[129 108 127 118  92 170  95  82  99 118 134 147 156 139 150 143 102 165
 149  81]  U
[119 178 124 146 178 158  88  93  97 115 179  90 149 154 116 130  89 175
 138 155]  J
[176  90 169 159  98 151 128  97  92 138 126 156 100 125 119 172 175 130
  95 175]  M
[160 154 132  96  87 112 164  99  94 136  99  90  85 149  88 135 116  86
  81 124]  W
[131 111  84 112 155  90  88 124 111  82  82  91 130 167 129 113  88 169
 103 129]  K
[121  81 173  86  91 132  92 116 171  79 119 170 163 157  90 132  87 135
  94 125]  X
[109 168 111  80 125 110  89 138 104 104 167 150 177  99 132 131 157 128
 179 150]  G
[176 150 169 159  98 151 128  97  92 138 126 156 100 125 119 172 175 137
 153 103]  N
[ 80 145 133 117 158  99  88  79 170 150 100 105 121 148  88 118 111  79
 115  97]  Z
[139 178  99 104 148 171 146 114 149 116  93 104 160 100 129 128 113 103
  85 155]  F
[177 117 158  85  94  86 107 113  87 151  86 132 134  90  87 156 110 128
 124 170]  Y
[145 113 126  80 103 139 156 115 144  94 138 174 155 179 139 161 150 171
 102  95]  T
asked: [131 111  84 112 155  90  88 124 111  82  82  91 130 167 129 113  88 169
 103 129] -> K
asked: [109 168 111  80 125 110  89 138 104 104 167 150 177  99 132 131 157 128
 179 150] -> G
asked: [160 154 132  96  87 112 164  99  94 136  99  90  85 149  88 135 116  86
  81 124] -> W
asked: [176 150 169 159  98 151 128  97  92 138 126 156 100 125 119 172 175 137
 153 103] -> N

[159 152 152 140 111 143] -> Bol
[131 111 154 136 109 102] -> Vesun
[161 147 155 120 103 142] -> zofam
[159 152 152 140 119 113] -> Birit
[ 87  84 101 107 142 141] -> fipud
[137 122 139 123 112 150] -> Gafu
[159 152 152 140 119 119] -> nodu
loc: [102] -> Vesun, 6
loc: [84] -> fipud, 2
loc: [112] -> Gafu, 5
loc: [136] -> Vesun, 4
loc: [122] -> Gafu, 2
loc: [103] -> zofam, 5

[150 150 129 126] = kidud
[ 89 127 160 108] = sof
[ 82  90 135 163] = dil
[150 149 128 108] = Lugav
loc: [127] -> sof, 2
loc: [128] -> Lugav, 3
loc: [90] -> dil, 2
loc: [135] -> dil, 3
loc: [89] -> sof, 1
loc: [149] -> Lugav, 2
loc: [126] -> kidud, 4

[131 121 108 147  93]  lapil
[132 121 108 146  93]  sinez
[132 145  86 125 109]  Dogev
loc: [86] -> Dogev, 3
loc: [146] -> sinez, 4
loc: [147] -> lapil, 4
loc: [125] -> Dogev, 4
loc: [131] -> lapil, 1
loc: [109] -> Dogev, 5
asked: [131 121 108 147  93] -> lapil

[150 152 105 147] = ruk
[140 148 110 132] = zibes
[137 107 164 134] = tafig
[ 74 108 148 151] = rorol
loc: [134] -> tafig, 4
loc: [152] -> ruk, 2
loc: [107] -> tafig, 2

[ 95 111 169  75] = Fogu
[ 98 172 103 153] = pumus
[113 114 144 170] = Paka
[139 141  97 161] = kogo
[110  93 108 116] = vobel
[113 114 118 123] = tirap
[ 97 143 135 116] = Gal
[119 134 103 144] = sozus
[141 130 171 105] = Dit
[119 134  86 151] = rebu
loc: [118] -> tirap, 3
loc: [169] -> Fogu, 3
loc: [172] -> pumus, 2
loc: [171] -> Dit, 3

[120 134 124 134 112 129 140] : kap
[121  98 146 155 157 138 112] : Til
[172 110 184 145 144 124 158] : Konu
[107 120 112 146  84 147 103] : zalog
[154 123 173 110 141 102 173] : Saf
[131 109 110 145 175 141 138] : kan
loc: [154] -> Saf, 1
loc: [147] -> zalog, 6
loc: [123] -> Saf, 2
loc: [158] -> Konu, 7

[139 103 129  91]  zevu
[153 160 147 114]  sufav
[163 155 141 121]  bozit
[156 159 156 116]  Pog
[125 130 144  84]  zelu
[168 150 138 123]  Tuso
[125 126 142  83]  zele
[161 148 142 120]  turur
[152 160 147 113]  zela
[166 151 139 123]  nufu
[139 103 129  90]  tidu
loc: [155] -> bozit, 2
loc: [163] -> bozit, 1

[138 127 126 133 133 141 109] = laliv
[138 127 108 162 119 123 147] = vasu
[126 127 134 133 119 123 147] = bovi
loc: [109] -> laliv, 7
loc: [141] -> laliv, 6
loc: [162] -> vasu, 4
asked: [126 127 134 133 119 123 147] -> bovi
loc: [134] -> bovi, 3

[ 98 148 130  95 144 128 134 111 144 122 149 145 145] = dizit
[107 158 110 103 128 139 120 118 156 163 128 150 124] = pado
[ 98 148 130  95 144 128 134 111 115 122  94 145 145] = Kezi
[108 150 115 108 143 140 120 131 153 171 148 153 122] = lirar
[ 99 146 123 128 145 134 133 118 115 124  90 141 150] = gike
loc: [90] -> gike, 11
loc: [123] -> gike, 3

[ 85 157 123 156 126  81]  bosir
[ 80 146 117 136 120 180]  Sisa
[ 76 142 121 132 116 182]  Zupu
[ 76 142 117  75 116 115]  soku
[ 79 129 114 111 122 173]  leme
[ 80 131 117 123 113 175]  Duzu
[ 80 131 117 123 112 183]  Vov
[ 80 131 116 123 112 179]  mos
loc: [183] -> Vov, 6
loc: [157] -> bosir, 2
loc: [113] -> Duzu, 5
loc: [114] -> leme, 3
loc: [136] -> Sisa, 4
loc: [120] -> Sisa, 5
asked: [ 76 142 121 132 116 182] -> Zupu

